Below is a small trained network, with its code and all its weights. Each question gives an input and a class and asks what happens when units are switched off, that is, made to give their printed mean instead of their output.

import numpy as np


def w(rows, s, z=0):
    codes = np.array(rows[::2]) - 128.0
    scale = np.full(codes.shape[1], s)
    scale[-1] = z or s
    return codes * scale


def f(y):
    return y / 2 * (1 + np.tanh(0.7978845608 * (y + 0.044715 * y**3)))


def log_softmax(a):
    a = a - a.max(-1, keepdims=True)
    return a - np.log(np.exp(a).sum(-1, keepdims=True))


def net(x, mask):
    res = np.array(x, float).reshape(1, 5) / 4 @ E
    y = f(res @ A[0][:, :-1].T + A[0][:, -1])
    res = res + np.where(mask, y, B[0][:, -1]) @ B[0][:, :-1]
    return log_softmax(res[-1] @ U[:, :-1].T + U[:, -1])


A, B = {}, {}
E = w([
[188,18,115,252,112],'x0',
[127,132,125,136,128],'x1',
[126,148,131,146,113],'x2',
[180,132,29,57,3],'x3',
[132,117,118,118,143],'x4',
],0.0059)
A[0] = w([
[114,100,219,227,242,99],'neuron 0',
[96,133,155,168,231,97],'neuron 1',
[223,99,78,83,22,53],'neuron 2',
[201,146,114,94,12,50],'neuron 3',
[78,185,133,41,162,46],'neuron 4',
[216,17,153,218,83,135],'neuron 5',
[192,66,2,103,99,215],'neuron 6',
[191,94,25,114,30,131],'neuron 7',
[113,114,152,157,240,108],'neuron 8',
[81,59,159,205,211,121],'neuron 9',
[182,129,141,68,13,3],'neuron 10',
[170,11,90,124,143,7],'neuron 11',
[161,88,78,66,64,18],'neuron 12',
[229,14,70,245,174,110],'neuron 13',
[183,75,142,207,85,54],'neuron 14',
],0.0062,0.0044)
B[0] = w([
[214,78,216,185,71,255],'neuron 0',
[187,105,148,159,131,186],'neuron 1',
[203,100,200,153,162,190],'neuron 2',
[216,121,183,146,187,166],'neuron 3',
[134,208,69,27,215,165],'neuron 4',
[49,242,41,59,187,229],'neuron 5',
[123,58,132,183,86,255],'neuron 6',
[188,99,181,183,66,232],'neuron 7',
[173,88,155,171,138,186],'neuron 8',
[164,114,103,137,91,213],'neuron 9',
[214,166,134,118,227,141],'neuron 10',
[177,206,190,60,195,120],'neuron 11',
[250,174,208,130,176,140],'neuron 12',
[90,189,60,40,204,237],'neuron 13',
[126,254,67,63,208,148],'neuron 14',
],0.0074,0.004)
U = w([
[228,77,232,198,126,3],'0',
[61,255,43,24,201,9],'1',
[60,65,105,178,71,249],'2',
],0.0073,0.0043)

Each question gives the input, the list of numbers given to net, and the class t.
The units are the neurons (one row each of A and B). Each row of codes is followed by its name. A weight is (code - 128) times the scale printed after its matrix; where a second scale follows, it is the last column's (A, B and U).
mask holds one flag per neuron, in row order. A switched-off neuron (its flag False) gives its mean, the last column of its row in B, instead of its output. The means were averaged over made-up inputs and are rounded, as every weight is.
A unit's drop is (log p(t) with every unit on - log p(t) with that unit switched off) / (log p(t) with every unit on - log p(t) with every unit switched off).
The circuit of an input: a set's keep is (log p(t) with only the set's units on - log p(t) with every unit switched off) / (log p(t) with every unit on - log p(t) with every unit switched off). Starting from the 12 units with the biggest drops (on a tie, the unit counted first), units are removed one at a time, each time the one whose removal leaves the highest keep (on an exact tie, the one counted first), for as long as the keep stays at least 0.8.
circuit, biggest first: the units of the circuit, biggest drop first
unit that matters most: the unit with the biggest drop
k most important neurons: the k neurons with the biggest drops, biggest first
drop of u: that unit's drop, to one decimal
input [6,0,-4,-4,6], class 1: unit that matters most -> neuron 13
input [7,-4,8,-5,-4], class 1: 2 most important neurons -> [neuron 5; neuron 13]
input [-7,7,6,-7,-1], class 0: 3 most important neurons -> [neuron 5; neuron 0; neuron 13]
input [-2,4,-1,5,2], class 0: circuit, biggest first -> [neuron 5; neuron 13]
input [3,3,4,1,-4], class 1: circuit, biggest first -> [neuron 0; neuron 5]
input [5,-5,-2,-4,-5], class 1: circuit, biggest first -> [neuron 5; neuron 13]
input [-8,2,0,-8,-6], class 0: 2 most important neurons -> [neuron 0; neuron 5]
input [7,-7,1,5,3], class 1: 4 most important neurons -> [neuron 5; neuron 13; neuron 14; neuron 0]
input [8,4,-5,5,-7], class 1: 2 most important neurons -> [neuron 5; neuron 13]
input [8,5,-4,7,1], class 1: 4 most important neurons -> [neuron 5; neuron 13; neuron 14; neuron 0]
input [8,-2,-6,-2,2], class 1: drop of neuron 5 -> 0.1
input [8,-7,2,0,-1], class 1: drop of neuron 5 -> 0.1
input [7,-5,0,-3,-1], class 1: drop of neuron 5 -> 0.2
